[[124 122 132 108 116 122 137 129 120]
 [128 117 118 114 120 130 118 134 128]
 [133 117 133 130 119 130 138 140 130]
 [123 121 126 117 111 115 130 129 136]
 [123 122 127 126 106 113 132 129 139]
 [127 128 111 112 112 118 128 121 135]
 [125 118 131 115 117 121 132 136 126]
 [134 136 123 124 126 122 124 123 112]
 [130 118 125 106 121 127 126 125 119]
 [125 130 113 118 121 129 115 121 129]
 [133 131 123 109 118 122 129 124 117]
 [137 124 126 106 130 131 120 124 123]
 [125 130 108 117 116 121 129 123 132]
 [133 127 125 127 122 125 120 127 115]
 [123 124 127 125 106 111 132 126 138]]
The largest entry in the last column?
A: 139
The entry in the top-right corner: 120
The 2nd-last entry, reading row by row?
A: 126
The entry in the bottom-right corner?
A: 138
The entry directly above the largest entry is 134
The fourth entry in reading order?
A: 108
The entry just left of 140?
A: 138
The top-left entry: 124
The first entry in the row that holds the largest entry: 133
The maximum?
A: 140
The fifth entry from the end, reading row by row is 106
The bottom-left entry?
A: 123
The fourth entry from the end, reading row by row: 111
The third entry on the main diagonal: 133
The entry just left of the centre entry?
A: 124
The last entry in the row that holds the largest entry: 130
The entry at the centre?
A: 126
The entry directly above 139: 136
The entry just right of the centre entry?
A: 122
The smallest entry in the last column?
A: 112
The 2nd entry in reading order?
A: 122

[[121, 135, 119, 131, 134, 125], [131, 125, 129, 129, 127, 131], [154, 142, 123, 116, 143, 133], [132, 125, 134, 132, 128, 129], [122, 131, 118, 130, 135, 124], [154, 142, 123, 116, 143, 133], [130, 128, 127, 125, 126, 131], [121, 135, 119, 130, 134, 125], [133, 129, 129, 122, 125, 128], [122, 130, 120, 128, 134, 125], [119, 133, 117, 129, 136, 124], [122, 130, 120, 128, 134, 125], [131, 125, 129, 132, 128, 128], [130, 128, 135, 125, 127, 131], [132, 130, 130, 121, 123, 126]]
The third entry in reading order -> 119
The entry just left of 136 -> 129
The fourth entry in reading order is 131

X =
[[122 132 128 116]
 [126 120 117 134]
 [133 123 129 131]
 [126 144 153 123]
 [121 130 125 118]
 [148 108 113 124]
 [136 122 128 125]
 [120 134 125 117]
 [128 137 146 125]
 [121 136 129 119]
 [125 126 126 143]
 [130 139 148 121]
 [140 121 126 112]
 [123 133 136 117]]
Indices start at 0.
What is the entry just left of the largest entry?
A: 144
The entry in the bottom-right corner -> 117
The entry in the bottom-left corner: 123
What is the entry in row 2 and column 0?
A: 133
The entry in row 1 and column 2: 117
What is the top-left entry?
A: 122
The entry directly below 139 -> 121
What is the top-right entry?
A: 116
What is the entry at row 0, column 1?
A: 132
What is the entry in row 1 and column 1?
A: 120
The entry in row 0 and column 2 -> 128
The entry directly below the largest entry is 125
What is the entry directly below the smallest entry?
A: 122
The entry directly above 139: 126
The entry directly below 143 -> 121
